Below are the code and all the weights of a small trained network. Each question names an input and a class and asks about switching units off, where a switched-off unit gives its printed mean instead of its output.

import numpy as np


def w(rows, s, z=0):
    codes = np.array(rows[::2]) - 128.0
    scale = np.full(codes.shape[1], s)
    scale[-1] = z or s
    return codes * scale


def f(y):
    return np.maximum(y, 0)


def log_softmax(a):
    a = a - a.max(-1, keepdims=True)
    return a - np.log(np.exp(a).sum(-1, keepdims=True))


def net(x, mask):
    res = np.array(x, float).reshape(1, 5) / 4 @ E
    y = f(res @ A[0][:, :-1].T + A[0][:, -1])
    res = res + np.where(mask, y, B[0][:, -1]) @ B[0][:, :-1]
    return log_softmax(res[-1] @ U[:, :-1].T + U[:, -1])


A, B = {}, {}
E = w([
[49,82,157,79,38,74,204,77],'x0',
[144,51,23,133,179,56,149,181],'x1',
[154,246,118,66,108,80,173,172],'x2',
[67,155,101,189,93,197,161,219],'x3',
[68,99,161,28,216,193,127,189],'x4',
],0.013)
A[0] = w([
[70,77,154,127,101,79,177,122,35],'n1',
[126,76,2,116,142,84,139,168,26],'n2',
[124,76,105,107,142,110,122,169,67],'n3',
[182,107,157,71,185,73,113,66,74],'n4',
[105,82,102,141,111,182,114,105,22],'n5',
[140,176,102,149,180,154,121,124,74],'n6',
[113,41,153,163,114,150,72,136,29],'n7',
[51,108,182,32,206,174,112,176,2],'n8',
[105,191,232,124,90,208,83,91,2],'n9',
[128,211,119,102,119,98,172,185,81],'n10',
[168,159,114,174,156,139,66,148,102],'n11',
[38,113,141,124,96,98,178,100,58],'n12',
[171,145,85,201,80,116,136,88,43],'n13',
[112,88,117,176,126,157,113,78,40],'n14',
[146,134,134,175,50,125,130,98,94],'n15',
[172,130,122,162,169,165,65,165,89],'n16',
[86,79,119,176,116,173,98,130,64],'n17',
[88,144,84,169,114,169,167,193,43],'n18',
[139,139,107,127,158,147,98,110,55],'n19',
[85,139,92,192,104,207,206,172,99],'n20',
],0.014,0.0043)
B[0] = w([
[91,101,200,99,156,128,166,178,208],'n1',
[99,227,92,180,178,177,199,94,239],'n2',
[102,155,81,172,131,145,160,110,186],'n3',
[100,112,131,121,167,164,12,74,234],'n4',
[164,147,121,114,93,174,116,151,178],'n5',
[129,92,182,91,115,103,154,176,169],'n6',
[181,184,112,94,75,207,124,168,208],'n7',
[146,88,50,189,54,35,127,165,254],'n8',
[115,199,88,195,220,147,195,102,236],'n9',
[237,200,125,75,47,202,79,115,209],'n10',
[70,72,131,91,141,122,156,206,195],'n11',
[89,122,170,74,149,117,138,189,215],'n12',
[127,76,61,144,91,61,135,150,204],'n13',
[145,164,106,113,72,170,127,126,188],'n14',
[76,109,99,159,105,117,136,157,199],'n15',
[64,126,174,71,117,110,168,147,204],'n16',
[190,182,122,101,91,175,89,125,200],'n17',
[109,85,146,136,156,149,67,74,208],'n18',
[76,147,141,103,147,107,117,168,153],'n19',
[72,80,153,113,168,86,60,30,230],'n20',
],0.011,0.019)
U = w([
[116,198,95,202,217,161,219,104,113],'0',
[130,101,68,205,51,40,117,164,146],'1',
[188,199,126,51,55,196,99,135,134],'2',
[82,108,197,46,161,123,187,192,121],'3',
[93,94,133,135,184,142,8,55,110],'4',
[129,141,112,136,128,132,127,116,253],'5',
[215,82,193,152,100,112,116,138,97],'6',
[203,79,191,152,174,105,206,127,98],'7',
],0.011,0.017)

Each question gives the input, the list of numbers given to net, and the class t.
The units are the neurons (one row each of A and B). Each row of codes is followed by its name. A weight is (code - 128) times the scale printed after its matrix; where a second scale follows, it is the last column's (A, B and U).
mask holds one flag per neuron, in row order. A switched-off neuron (its flag False) gives its mean, the last column of its row in B, instead of its output. The means were averaged over made-up inputs and are rounded, as every weight is.
A unit's drop is (log p(t) with every unit on - log p(t) with that unit switched off) / (log p(t) with every unit on - log p(t) with every unit switched off).
The circuit of an input: a set's keep is (log p(t) with only the set's units on - log p(t) with every unit switched off) / (log p(t) with every unit on - log p(t) with every unit switched off). Starting from the 12 units with the biggest drops (on a tie, the unit counted first), units are removed one at a time, each time the one whose removal leaves the highest keep (on an exact tie, the one counted first), for as long as the keep stays at least 0.8.
units of the circuit, in order: the units of the circuit, biggest drop first
most important unit: the unit with the biggest drop
k most important neurons: the k neurons with the biggest drops, biggest first
drop when u is switched off: that unit's drop, to one decimal
input [6,8,5,4,7], class 0: units of the circuit, in order -> (n2)
input [-2,-4,7,1,-7], class 1: 4 most important neurons -> (n13 n15 n7 n17)
input [0,7,-8,5,-6], class 2: 4 most important neurons -> (n17 n7 n9 n14)
input [7,-7,-4,-7,-5], class 0: 2 most important neurons -> (n9 n20)
input [-6,4,-3,5,-5], class 3: units of the circuit, in order -> (n16 n11)
input [1,5,-6,-2,-5], class 2: 2 most important neurons -> (n9 n8)
input [-8,-8,-4,-7,-7], class 0: 3 most important neurons -> (n9 n8 n12)
input [8,-6,1,-8,-7], class 3: 3 most important neurons -> (n12 n8 n1)
input [-7,-4,6,6,-3], class 3: 4 most important neurons -> (n11 n6 n16 n4)
input [-5,6,-6,7,-3], class 4: 4 most important neurons -> (n20 n18 n9 n10)
input [-3,-1,-2,4,4], class 1: 2 most important neurons -> (n8 n4)
input [-4,-5,-2,6,1], class 4: 3 most important neurons -> (n20 n2 n18)
input [5,-5,1,-6,-4], class 4: 4 most important neurons -> (n4 n2 n8 n16)
input [-4,-5,-8,2,-8], class 1: 3 most important neurons -> (n13 n15 n10)
input [-2,5,4,4,7], class 1: units of the circuit, in order -> (n8)
input [7,-3,2,-8,2], class 4: 2 most important neurons -> (n4 n16)
input [5,-7,1,-1,-8], class 1: 3 most important neurons -> (n13 n2 n15)
input [-7,8,-5,-8,-4], class 0: 2 most important neurons -> (n2 n20)
input [-1,3,3,-5,-1], class 4: drop when n4 is switched off -> 0.7
input [-5,-4,2,0,1], class 3: most important unit -> n2
input [0,-1,-8,-6,2], class 2: drop when n7 is switched off -> 0.2
input [5,-4,3,-4,-8], class 1: drop when n13 is switched off -> 0.1
input [-4,0,-1,2,1], class 3: drop when n19 is switched off -> 0.0
